Here is a tiny trained network, its code and every weight. The questions are about switching its units off for an input and a target symbol, where a switched-off unit gives its printed mean instead of its output.

import numpy as np


def w(rows, s, z=0):
    codes = np.array(rows[::2]) - 128.0
    scale = np.full(codes.shape[1], s)
    scale[-1] = z or s
    return codes * scale


def norm(h):
    return h / np.sqrt((h * h).mean(-1, keepdims=True) + 1e-5)


def f(y):
    return y / 2 * (1 + np.tanh(0.7978845608 * (y + 0.044715 * y**3)))


def softmax(a):
    e = np.exp(a - a.max(-1, keepdims=True))
    return e / e.sum(-1, keepdims=True)


def log_softmax(a):
    a = a - a.max(-1, keepdims=True)
    return a - np.log(np.exp(a).sum(-1, keepdims=True))


def net(x, mask):
    ids = ['εθμστφω'.index(c) for c in x.split()]
    T = len(ids)
    res = E[ids] + P[:T]
    u = 0
    for l in range(2):
        r = norm(res)
        for j in range(3):
            rows = slice(2 * j, 2 * j + 2)
            q, k, v = (r @ M[l][rows].T for M in (Q, K, V))
            z = softmax(np.where(np.tri(T) > 0, q @ k.T / 2**0.5, -1e9)) @ v
            o = O[l][rows]
            res = res + np.where(mask[u + j], z, o[:, -1]) @ o[:, :-1]
        u += 3
        y = f(norm(res) @ A[l][:, :-1].T + A[l][:, -1])
        res = res + np.where(mask[u : u + 12], y, B[l][:, -1]) @ B[l][:, :-1]
        u += 12
    return log_softmax(norm(res)[-1] @ U[:, :-1].T + U[:, -1])


Q, K, V, O, A, B = {}, {}, {}, {}, {}, {}
E = w([
[120,139,128,129,70,98],'ε',
[116,255,161,193,132,100],'θ',
[134,154,95,142,147,88],'μ',
[88,133,176,161,125,129],'σ',
[96,144,108,143,101,183],'τ',
[188,123,123,171,134,144],'φ',
[143,126,144,87,187,137],'ω',
],0.0081)
P = w([
[181,254,158,115,91,148],'0',
[151,215,145,127,114,129],'1',
[138,190,137,132,127,123],'2',
[123,168,121,145,133,121],'3',
[111,146,110,145,139,115],'4',
[101,123,100,149,140,111],'5',
[91,97,88,152,146,107],'6',
[82,79,84,160,155,105],'7',
[56,56,75,182,161,101],'8',
],0.0047)
Q[0] = w([
[250,120,118,45,151,160],'L0H0',
[122,135,99,154,173,92],'L0H0',
[103,195,67,206,154,56],'L0H1',
[196,97,148,46,157,123],'L0H1',
[95,110,101,169,91,108],'L0H2',
[170,130,123,219,158,89],'L0H2',
],0.011)
K[0] = w([
[144,193,175,122,75,106],'L0H0',
[56,57,128,130,104,153],'L0H0',
[121,2,137,146,156,177],'L0H1',
[114,219,159,121,64,130],'L0H1',
[117,102,87,181,145,115],'L0H2',
[78,50,103,108,181,108],'L0H2',
],0.0099)
V[0] = w([
[144,120,241,125,108,122],'L0H0',
[93,153,75,124,4,221],'L0H0',
[231,67,161,160,126,153],'L0H1',
[52,105,186,138,130,252],'L0H1',
[98,94,184,173,94,42],'L0H2',
[129,119,107,232,53,131],'L0H2',
],0.004)
O[0] = w([
[87,55,148,77,101,100,197],'L0H0',
[74,93,143,159,101,239,147],'L0H0',
[184,85,237,109,177,105,80],'L0H1',
[3,108,150,89,101,115,152],'L0H1',
[125,70,176,96,111,182,213],'L0H2',
[190,73,193,170,144,163,248],'L0H2',
],0.0043,0.0014)
A[0] = w([
[95,111,126,162,174,131,129],'L0N0',
[115,124,136,140,153,112,1],'L0N1',
[91,103,139,181,163,142,136],'L0N2',
[114,88,117,86,41,127,59],'L0N3',
[239,165,59,172,48,96,75],'L0N4',
[126,120,48,113,177,92,120],'L0N5',
[255,167,105,97,158,140,74],'L0N6',
[158,91,166,77,183,118,84],'L0N7',
[119,111,166,130,181,193,99],'L0N8',
[139,140,172,71,162,104,118],'L0N9',
[142,41,210,95,103,165,52],'L0N10',
[125,133,133,98,113,133,113],'L0N11',
],0.0051,0.0023)
B[0] = w([
[171,173,92,74,94,113,201],'L0N0',
[115,195,176,150,132,78,68],'L0N1',
[166,185,47,61,124,109,249],'L0N2',
[50,3,179,136,141,113,100],'L0N3',
[232,160,21,205,101,132,243],'L0N4',
[101,106,153,84,8,190,146],'L0N5',
[62,89,28,148,211,101,178],'L0N6',
[105,174,130,76,135,141,90],'L0N7',
[171,158,118,83,163,115,151],'L0N8',
[176,129,130,92,136,151,118],'L0N9',
[144,55,110,218,219,185,135],'L0N10',
[136,88,167,155,157,132,100],'L0N11',
],0.003,0.0014)
Q[1] = w([
[175,131,156,21,193,167],'L1H0',
[49,156,154,198,143,101],'L1H0',
[144,150,107,96,254,111],'L1H1',
[205,92,159,173,79,100],'L1H1',
[131,179,142,144,106,179],'L1H2',
[55,182,168,92,220,120],'L1H2',
],0.0093)
K[1] = w([
[110,250,220,174,110,118],'L1H0',
[87,26,62,100,101,79],'L1H0',
[173,159,183,121,93,2],'L1H1',
[210,81,164,155,178,191],'L1H1',
[105,162,85,175,110,164],'L1H2',
[75,190,178,179,238,165],'L1H2',
],0.0071)
V[1] = w([
[83,35,116,229,64,2],'L1H0',
[81,128,191,234,182,182],'L1H0',
[117,181,128,115,248,252],'L1H1',
[113,184,234,168,103,44],'L1H1',
[105,210,174,84,89,65],'L1H2',
[200,167,29,102,175,90],'L1H2',
],0.0029)
O[1] = w([
[188,177,177,232,55,74,148],'L1H0',
[39,58,157,195,138,147,184],'L1H0',
[98,74,86,143,252,96,158],'L1H1',
[111,136,197,164,66,39,253],'L1H1',
[187,57,132,165,159,154,240],'L1H2',
[40,71,217,135,93,172,89],'L1H2',
],0.0037,0.0016)
A[1] = w([
[65,142,82,107,236,122,130],'L1N0',
[140,128,69,14,226,244,87],'L1N1',
[178,63,203,39,237,65,170],'L1N2',
[158,194,187,94,177,158,105],'L1N3',
[161,129,95,181,70,96,252],'L1N4',
[47,108,255,63,71,107,115],'L1N5',
[97,98,129,109,119,165,32],'L1N6',
[169,146,180,105,121,28,131],'L1N7',
[76,60,66,191,136,193,81],'L1N8',
[107,206,143,133,82,155,156],'L1N9',
[140,102,182,230,137,195,122],'L1N10',
[121,152,73,101,216,27,165],'L1N11',
],0.005,0.0031)
B[1] = w([
[164,182,108,52,116,170,157],'L1N0',
[196,83,147,101,100,9,163],'L1N1',
[109,130,85,129,226,190,163],'L1N2',
[117,90,112,82,146,163,131],'L1N3',
[87,64,112,67,185,94,253],'L1N4',
[73,110,2,135,154,122,181],'L1N5',
[152,202,158,202,116,132,100],'L1N6',
[154,133,99,46,140,143,164],'L1N7',
[143,143,135,59,129,212,149],'L1N8',
[115,37,111,91,111,119,174],'L1N9',
[154,50,209,113,146,130,193],'L1N10',
[156,96,159,43,124,168,181],'L1N11',
],0.0049,0.0041)
U = w([
[86,61,165,169,54,32,153],'ε',
[2,104,91,169,146,193,138],'θ',
[131,232,190,190,109,90,246],'μ',
[209,103,212,88,213,144,129],'σ',
[158,123,165,128,7,234,103],'τ',
[169,160,35,62,144,90,120],'φ',
[234,131,55,244,182,143,7],'ω',
],0.0064,0.0014)

Each question gives the input, a string of symbols that net reads in full, and the target symbol t.
The units are the heads (2 rows each of Q, K, V and O) and the neurons (one row each of A and B). Each row of codes is followed by its name. A weight is (code - 128) times the scale printed after its matrix; where a second scale follows, it is the last column's (O, A, B and U).
mask holds one flag per unit, layer by layer, with each layer's heads first. A switched-off unit (its flag False) gives its mean, the last column of its rows in O or B, instead of its output. The means were averaged over made-up inputs and are rounded, as every weight is.
A unit's drop is (log p(t) with every unit on - log p(t) with that unit switched off) / (log p(t) with every unit on - log p(t) with every unit switched off).
The circuit of an input: a set's keep is (log p(t) with only the set's units on - log p(t) with every unit switched off) / (log p(t) with every unit on - log p(t) with every unit switched off). Starting from the 12 units with the biggest drops (on a tie, the unit counted first), units are removed one at a time, each time the one whose removal leaves the highest keep (on an exact tie, the one counted first), for as long as the keep stays at least 0.8.
circuit, biggest first: the units of the circuit, biggest drop first
top k neurons: the k neurons with the biggest drops, biggest first
k most important neurons of layer l: the k neurons of layer l with the biggest drops, biggest first
which heads matter: for each layer, one digit per head in row order, 1 if its drop is at least 0.15 and else 0, layers parted by /
drop when u is switched off: that unit's drop, to one decimal
input θ σ τ μ, target θ: circuit, biggest first : [L0H0 L0H1]
input ε σ ε μ μ θ, target ω: circuit, biggest first : [L0H1]
input μ φ ω θ σ σ ε σ μ, target ε: circuit, biggest first : [L1H0 L1N5 L0N5]
input ε σ ω θ, target φ: circuit, biggest first : [L1H0 L1N9]
input σ φ ε ε ε σ σ φ μ, target σ: circuit, biggest first : [L0H1 L1N11]
input ε σ φ σ, target σ: which heads matter : 000 / 001
input σ σ σ θ φ ω μ σ, target φ: which heads matter : 100 / 000
input θ τ σ, target θ: which heads matter : 010 / 000
input μ σ μ μ τ ε, target θ: which heads matter : 110 / 010
input σ σ τ ω σ ω, target θ: circuit, biggest first : [L1H1 L0H0 L0H1 L1N5]
input ω σ ε σ σ σ σ τ ω, target φ: which heads matter : 010 / 011
input φ θ τ, target σ: which heads matter : 010 / 010
input ε σ μ σ ε ε φ ε, target σ: circuit, biggest first : [L0H1 L1N5 L1H1]
input τ σ σ ε φ θ, target σ: circuit, biggest first : [L0H1]
input σ μ ε τ θ, target θ: circuit, biggest first : [L0H1 L0H0]
input ω σ σ ε σ θ φ ω θ, target φ: top 2 neurons : [L1N11 L1N7]
input φ ω ω ω φ μ ω σ, target φ: which heads matter : 100 / 100
input ε ε σ τ ω σ φ θ τ, target σ: which heads matter : 011 / 000
input μ ε σ ω φ ω φ μ σ, target σ: top 2 neurons : [L1N11 L0N5]
input ω ω μ σ σ ω ε τ, target τ: 2 most important neurons of layer 1 : [L1N8 L1N5]
input μ σ ω φ, target φ: circuit, biggest first : [L0H2]
input θ θ σ θ, target ε: top 2 neurons : [L1N9 L1N2]
input ε μ μ θ ω μ ε θ τ, target τ: 4 most important neurons of layer 1 : [L1N8 L1N5 L1N4 L1N2]
input ε ω σ σ ω, target θ: drop when L0N5 is switched off : 0.2
input ω ε σ σ μ, target ε: drop when L1N8 is switched off : 0.1
input φ τ σ ω τ, target φ: drop when L1H0 is switched off : 0.8
input ω μ θ ε ε φ φ ω φ, target φ: drop when L0N0 is switched off : 0.1
